Below are the code and all the weights of a small trained network. Each question names an input and a class and asks about switching units off, where a switched-off unit gives its printed mean instead of its output.

import numpy as np


def w(rows, s, z=0):
    codes = np.array(rows[::2]) - 128.0
    scale = np.full(codes.shape[1], s)
    scale[-1] = z or s
    return codes * scale


def f(y):
    return y / 2 * (1 + np.tanh(0.7978845608 * (y + 0.044715 * y**3)))


def log_softmax(a):
    a = a - a.max(-1, keepdims=True)
    return a - np.log(np.exp(a).sum(-1, keepdims=True))


def net(x, mask):
    res = np.array(x, float).reshape(1, 4) / 4 @ E
    y = f(res @ A[0][:, :-1].T + A[0][:, -1])
    res = res + np.where(mask, y, B[0][:, -1]) @ B[0][:, :-1]
    return log_softmax(res[-1] @ U[:, :-1].T + U[:, -1])


A, B = {}, {}
E = w([
[41,205,185,201],'x0',
[128,192,199,1],'x1',
[121,116,137,124],'x2',
[31,142,10,75],'x3',
],0.0066)
A[0] = w([
[136,93,182,164,139],'n1',
[171,76,84,196,146],'n2',
[154,74,219,169,129],'n3',
[126,114,109,153,49],'n4',
[177,133,149,12,122],'n5',
[95,5,116,162,101],'n6',
[155,106,175,152,86],'n7',
[140,120,87,179,85],'n8',
[123,122,120,205,170],'n9',
[170,115,171,149,78],'n10',
[120,142,115,147,38],'n11',
[117,171,169,70,96],'n12',
[147,87,118,114,53],'n13',
[111,55,106,136,176],'n14',
[71,132,83,106,75],'n15',
[98,114,73,100,123],'n16',
[129,150,128,144,254],'n17',
[81,105,206,83,165],'n18',
[200,107,82,94,87],'n19',
[99,129,58,103,92],'n20',
[108,113,93,218,103],'n21',
[61,125,73,139,147],'n22',
[33,145,75,131,124],'n23',
[79,100,102,94,57],'n24',
[95,141,157,169,134],'n25',
[191,46,93,64,70],'n26',
[52,201,156,197,80],'n27',
[198,109,191,136,139],'n28',
[137,135,136,83,198],'n29',
[15,151,209,119,165],'n30',
[36,156,97,49,136],'n31',
[84,34,128,169,97],'n32',
[204,168,188,123,150],'n33',
[153,127,170,156,146],'n34',
[85,125,80,98,72],'n35',
[198,147,172,178,88],'n36',
[130,161,111,168,39],'n37',
[80,180,155,165,43],'n38',
],0.013,0.0073)
B[0] = w([
[136,118,113,96,189],'n1',
[123,148,115,146,220],'n2',
[103,136,104,78,232],'n3',
[61,172,187,126,118],'n4',
[104,153,99,176,234],'n5',
[104,169,118,151,184],'n6',
[117,138,129,87,159],'n7',
[92,173,147,135,155],'n8',
[137,150,96,139,221],'n9',
[87,147,134,65,159],'n10',
[56,140,165,118,111],'n11',
[115,180,144,177,184],'n12',
[3,128,176,135,122],'n13',
[138,131,102,148,187],'n14',
[120,142,149,80,159],'n15',
[128,134,116,104,171],'n16',
[187,106,65,144,239],'n17',
[146,153,106,160,205],'n18',
[38,99,147,157,168],'n19',
[119,122,138,81,169],'n20',
[118,182,123,132,209],'n21',
[145,131,112,91,203],'n22',
[141,129,122,86,213],'n23',
[96,142,134,104,136],'n24',
[117,108,117,129,182],'n25',
[31,89,151,170,195],'n26',
[37,63,137,153,226],'n27',
[103,139,98,80,224],'n28',
[144,136,94,194,196],'n29',
[110,113,101,153,255],'n30',
[120,143,96,104,226],'n31',
[119,161,129,152,170],'n32',
[96,135,88,109,233],'n33',
[120,124,104,89,186],'n34',
[114,145,163,76,153],'n35',
[126,144,127,69,195],'n36',
[81,136,138,136,120],'n37',
[34,94,162,156,160],'n38',
],0.012,0.0073)
U = w([
[115,154,121,51,115],'0',
[68,50,131,184,148],'1',
[146,117,53,163,253],'2',
[125,249,136,195,70],'3',
[230,64,115,161,207],'4',
[129,114,243,136,43],'5',
[173,106,226,129,31],'6',
],0.013,0.0044)

Each question gives the input, the list of numbers given to net, and the class t.
The units are the neurons (one row each of A and B). Each row of codes is followed by its name. A weight is (code - 128) times the scale printed after its matrix; where a second scale follows, it is the last column's (A, B and U).
mask holds one flag per neuron, in row order. A switched-off neuron (its flag False) gives its mean, the last column of its row in B, instead of its output. The means were averaged over made-up inputs and are rounded, as every weight is.
A unit's drop is (log p(t) with every unit on - log p(t) with that unit switched off) / (log p(t) with every unit on - log p(t) with every unit switched off).
The circuit of an input: a set's keep is (log p(t) with only the set's units on - log p(t) with every unit switched off) / (log p(t) with every unit on - log p(t) with every unit switched off). Starting from the 12 units with the biggest drops (on a tie, the unit counted first), units are removed one at a time, each time the one whose removal leaves the highest keep (on an exact tie, the one counted first), for as long as the keep stays at least 0.8.
circuit, biggest first: the units of the circuit, biggest drop first
top k neurons: the k neurons with the biggest drops, biggest first
drop of u: that unit's drop, to one decimal
input [-5,-2,5,-3], class 1: circuit, biggest first : (n26, n19)
input [-8,7,3,4], class 1: circuit, biggest first : (n26)
input [-5,6,5,-3], class 3: top 2 neurons : (n5, n27)
input [-3,6,0,1], class 3: circuit, biggest first : (n12, n5)
input [0,4,3,1], class 3: circuit, biggest first : (n27, n3)
input [-1,7,1,-4], class 3: top 2 neurons : (n12, n5)
input [4,8,4,7], class 3: top 3 neurons : (n12, n18, n29)
input [8,8,-4,5], class 1: top 2 neurons : (n27, n38)
input [8,-5,-6,8], class 0: top 2 neurons : (n23, n22)
input [-6,3,-5,-4], class 1: top 2 neurons : (n26, n19)
input [7,-3,3,-5], class 1: top 2 neurons : (n27, n38)
input [-8,-5,-8,-1], class 1: top 2 neurons : (n26, n19)
input [0,8,-4,4], class 3: drop of n12 : 0.2
input [-8,-4,7,7], class 1: drop of n26 : 1.2
input [6,-1,8,8], class 0: drop of n23 : 0.1
input [7,-4,-3,-2], class 1: circuit, biggest first : (n27)
input [5,4,0,0], class 1: drop of n27 : 0.3
input [-6,3,1,2], class 1: top 2 neurons : (n26, n19)
